Below is a small trained network, with its code and all its weights. Each question gives an input and a class and asks what happens when units are switched off, that is, made to give their printed mean instead of their output.

import numpy as np


def w(rows, s, z=0):
    codes = np.array(rows[::2]) - 128.0
    scale = np.full(codes.shape[1], s)
    scale[-1] = z or s
    return codes * scale


def norm(h):
    return h / np.sqrt((h * h).mean(-1, keepdims=True) + 1e-5)


def f(y):
    return np.maximum(y, 0)


def log_softmax(a):
    a = a - a.max(-1, keepdims=True)
    return a - np.log(np.exp(a).sum(-1, keepdims=True))


def net(x, mask):
    res = np.array(x, float).reshape(1, 4) / 4 @ E
    u = 0
    for l in range(2):
        y = f(norm(res) @ A[l][:, :-1].T + A[l][:, -1])
        res = res + np.where(mask[u : u + 7], y, B[l][:, -1]) @ B[l][:, :-1]
        u += 7
    return log_softmax(norm(res)[-1] @ U[:, :-1].T + U[:, -1])


A, B = {}, {}
E = w([
[58,221,152,101,88],'x0',
[51,61,2,240,201],'x1',
[52,6,113,127,48],'x2',
[125,134,74,206,53],'x3',
],0.0059)
A[0] = w([
[108,193,128,134,93,40],'0.n0',
[181,122,157,104,106,150],'0.n1',
[113,176,125,141,114,19],'0.n2',
[248,132,119,130,139,2],'0.n3',
[118,163,138,115,223,81],'0.n4',
[147,159,164,115,173,108],'0.n5',
[144,128,194,86,137,60],'0.n6',
],0.018,0.0039)
B[0] = w([
[71,214,98,133,108,212],'0.n0',
[100,115,233,87,152,250],'0.n1',
[138,191,95,168,105,170],'0.n2',
[142,142,252,235,122,236],'0.n3',
[78,112,117,99,236,244],'0.n4',
[132,47,72,159,72,239],'0.n5',
[214,125,73,29,127,253],'0.n6',
],0.016,0.0057)
A[1] = w([
[178,113,109,75,84,40],'1.n0',
[94,194,127,127,56,159],'1.n1',
[80,109,74,75,131,163],'1.n2',
[93,185,79,163,90,2],'1.n3',
[168,131,171,204,109,96],'1.n4',
[74,106,123,126,188,127],'1.n5',
[119,5,72,167,45,146],'1.n6',
],0.02,0.0047)
B[1] = w([
[164,148,131,25,111,166],'1.n0',
[43,41,108,120,165,199],'1.n1',
[148,188,149,202,121,215],'1.n2',
[120,249,105,106,109,182],'1.n3',
[123,185,192,178,172,173],'1.n4',
[187,67,46,115,124,202],'1.n5',
[133,103,156,161,5,251],'1.n6',
],0.022,0.012)
U = w([
[178,120,36,172,195,200],'0',
[158,173,249,208,168,166],'1',
[19,211,80,140,128,140],'2',
[56,92,138,87,130,69],'3',
[127,112,139,196,7,175],'4',
[169,65,163,128,178,3],'5',
[207,172,163,5,123,123],'6',
],0.016,0.0058)

Each question gives the input, the list of numbers given to net, and the class t.
The units are the neurons (one row each of A and B). Each row of codes is followed by its name. A weight is (code - 128) times the scale printed after its matrix; where a second scale follows, it is the last column's (A, B and U).
mask holds one flag per neuron, layer by layer. A switched-off neuron (its flag False) gives its mean, the last column of its row in B, instead of its output. The means were averaged over made-up inputs and are rounded, as every weight is.
A unit's drop is (log p(t) with every unit on - log p(t) with that unit switched off) / (log p(t) with every unit on - log p(t) with every unit switched off).
The circuit of an input: a set's keep is (log p(t) with only the set's units on - log p(t) with every unit switched off) / (log p(t) with every unit on - log p(t) with every unit switched off). Starting from the 12 units with the biggest drops (on a tie, the unit counted first), units are removed one at a time, each time the one whose removal leaves the highest keep (on an exact tie, the one counted first), for as long as the keep stays at least 0.8.
circuit, biggest first: the units of the circuit, biggest drop first
most important unit: the unit with the biggest drop
top k neurons: the k neurons with the biggest drops, biggest first
k most important neurons of layer l: the k neurons of layer l with the biggest drops, biggest first
input [-1,-6,-7,4], class 1: circuit, biggest first => [0.n3]
input [6,-7,-6,4], class 2: top 2 neurons => [0.n0 1.n1]
input [-8,2,1,3], class 1: circuit, biggest first => [1.n4 0.n4]
input [7,-2,-6,-6], class 0: top 3 neurons => [0.n4 1.n6 1.n2]
input [-1,2,-7,2], class 1: top 2 neurons => [0.n3 1.n4]
input [6,-4,-3,2], class 2: circuit, biggest first => [0.n0 1.n1]
input [-1,8,-6,8], class 2: circuit, biggest first => [1.n3 1.n6]
input [0,3,-8,3], class 0: circuit, biggest first => [0.n4 1.n5]
input [2,-5,1,4], class 3: 3 most important neurons of layer 0 => [0.n0 0.n1 0.n4]
input [-3,-3,-7,-7], class 5: 2 most important neurons of layer 0 => [0.n4 0.n3]
input [-5,-4,-8,-7], class 5: 4 most important neurons of layer 0 => [0.n4 0.n6 0.n3 0.n5]
input [-8,7,-3,-2], class 0: top 2 neurons => [0.n5 1.n6]
input [4,-6,-1,5], class 3: 2 most important neurons of layer 1 => [1.n1 1.n2]
input [-7,3,-2,-3], class 1: most important unit => 0.n3
input [-8,3,-4,-7], class 0: top 2 neurons => [0.n4 1.n5]
input [3,-4,-6,7], class 2: top 2 neurons => [0.n0 1.n1]
input [-7,-7,1,-6], class 6: top 2 neurons => [0.n6 1.n0]
input [-4,3,-6,-3], class 0: 2 most important neurons of layer 1 => [1.n5 1.n6]
input [-6,2,-2,-4], class 0: 3 most important neurons of layer 1 => [1.n5 1.n6 1.n2]
input [4,7,-8,6], class 2: top 2 neurons => [1.n3 0.n2]
input [8,-1,7,0], class 2: top neuron => [0.n5]
input [0,-1,0,-8], class 6: 2 most important neurons of layer 1 => [1.n0 1.n1]
input [6,4,5,7], class 2: 2 most important neurons of layer 0 => [0.n5 0.n6]
